[[132 114 112 115 135 120 120 128 133 144 146 124 146 137 126]
 [117 132 120 117 141 149 125 128 115 144 141 142 155 128 120]
 [123 118 112 119 133 118 120 125 130 139 142 128 140 145 118]
 [122 126 122 121 140 130 118 128 126 142 129 130 148 143 114]
 [126 118 106 116 132 124 118 133 122 147 132 125 137 145 122]
 [119 113 110 117 136 116 124 130 123 141 155 120 135 139 131]
 [134 118 110 112 142 122 112 125 133 141 139 126 141 150 116]
 [131 125 117 115 145 129 115 123 123 137 127 129 155 152 112]] ans = 152

[[140 145 131 129 136 117 124 131 130]
 [117 120 122 132 113 135 136 118 137]
 [134 135 120 127 133 114 122 147 121]
 [139 135 123 120 146 114 104 143 116]
 [122 136 119 118 135 122 119 120 117]
 [141 145 131 112 135 114 116 142 119]
 [121 121 139 112 121 137 133 119 121]] ans = 119

[[142 110 118 122 135 129 139 139 122 116 140 150 134 116 137 125]
 [131 107 135 116 127 136 122 143 120 115 129 135 135 128 129 140]
 [133 133 132 138 139 114 136 119 138 136 138 130 138 115 139 111]
 [118 121 145 123 125 125 115 121 132 134 123 110 131 131 126 134]
 [128 131 111 130 118 137 124 144 117 123 120 139 115 127 116 133]
 [121 135 119 124 122 144 128 132 121 121 121 126 112 143 119 139]
 [132 129 124 127 139 120 138 118 136 130 136 133 136 117 139 115]
 [120 138 144 140 118 121 117 124 132 141 117 116 126 135 118 128]] ans = 118

[[129 111 138 122 110 132 125 110 115 141 122 137 123 117 120 141]
 [115 141 127 138 135 125 138 142 134 113 124 122 130 126 138 124]
 [138 115 128 122 123 130 121 121 127 132 126 130 123 133 113 124]
 [140 113 131 120 120 134 119 118 128 145 128 137 126 136 113 130]
 [127 138 128 124 131 131 122 131 130 146 137 136 138 130 139 134]
 [139 114 132 127 125 127 131 115 118 127 129 127 119 124 122 134]
 [118 143 121 133 137 121 133 134 125 112 133 117 130 118 146 127]
 [120 115 135 118 105 137 114 120 131 146 116 143 132 130 109 129]
 [120 143 123 135 138 127 132 148 143 118 125 124 134 139 131 116]
 [139 117 126 128 129 124 131 121 123 117 128 120 117 130 118 124]] ans = 118

[[119 129 118 118 131 128 145 132 118 125 143 133 150 124 129 134]
 [133 129 123 123 127 132 137 122 134 132 141 130 142 125 120 127]
 [129 122 129 130 125 137 146 137 126 135 141 139 146 131 132 140]
 [114 137 119 119 140 124 139 132 113 121 136 129 143 123 133 132]
 [119 135 121 121 137 128 142 130 118 126 140 132 146 124 130 133]
 [126 142 123 122 140 127 133 121 126 127 136 127 138 122 123 125]
 [120 141 127 127 142 119 118 125 122 119 119 121 119 125 131 122]
 [116 143 120 119 145 125 139 129 115 124 137 130 145 121 131 131]
 [132 124 126 126 123 127 127 124 134 126 131 126 128 128 122 123]] ans = 122

[[133 131 135 130 113 129 108 135 136]
 [108 138 147 132 122 137 128 140 146]
 [109 140 133 145 123 144 134 129 126]
 [133 133 129 126 114 131 108 142 138]
 [149 119 104 127 134 124 131 114 111]
 [121 114 140 109 131 108 141 117 125]
 [126 112 122 112 151 118 147 121 119]
 [132 137 131 142 113 138 111 139 139]
 [146 121 112 129 127 119 131 115 112]] ans = 115

[[120 127 139 108 130 126 130 131 121 130 112 120 128 124 137]
 [119 135 134 126 129 123 142 132 120 127 124 119 132 125 128]
 [126 117 148 119 112 135 125 113 128 143 119 122 115 132 130]
 [135 128 116 151 126 116 135 128 137 120 152 137 128 132 115]
 [135 130 116 150 125 131 135 127 132 125 145 137 129 132 120]
 [135 114 136 125 118 140 114 117 133 140 127 131 115 134 129]
 [135 124 122 146 120 129 132 121 133 128 141 133 124 133 119]
 [138 118 122 139 120 115 120 120 137 119 135 133 120 132 120]
 [113 142 131 128 133 129 150 135 118 128 127 119 136 120 130]
 [123 134 122 130 133 109 134 135 125 114 128 125 134 123 127]
 [116 137 140 119 130 144 139 131 117 143 123 121 134 122 132]] ans = 122
---
Input: 150	125	129	134	130	133	135
Output: 125
Input: 135	151	144	142	145	146	139
Output: 151
Input: 154	144	106	116	151	141
Output: 144
Input: 130	120	143	127	127	107	132
Output: 120
Input: 110	130	131	101	104
Output: 130
Input: 123	152	133	128
Output: 152
---
((135, 121, 130, 134, 102), (114, 147, 137, 128, 127), (129, 133, 134, 136, 125)) Answer: 102, 129
(152, 138, 153, 126, 132, 135, 137) Answer: 137, 152
((107, 118, 126, 112, 114, 128, 130), (131, 127, 125, 127, 122, 127, 122), (135, 130, 129, 122, 125, 127, 140)) Answer: 130, 135
((107, 135, 113, 134, 136, 131, 127), (125, 122, 105, 129, 118, 121, 114)) Answer: 127, 125
((129, 116, 151, 125, 118, 123, 132), (122, 130, 108, 125, 118, 123, 128)) Answer: 132, 122
(112, 150, 144, 119, 131, 142, 105) Answer: 105, 112
(136, 98, 121, 146, 102) Answer: 102, 136
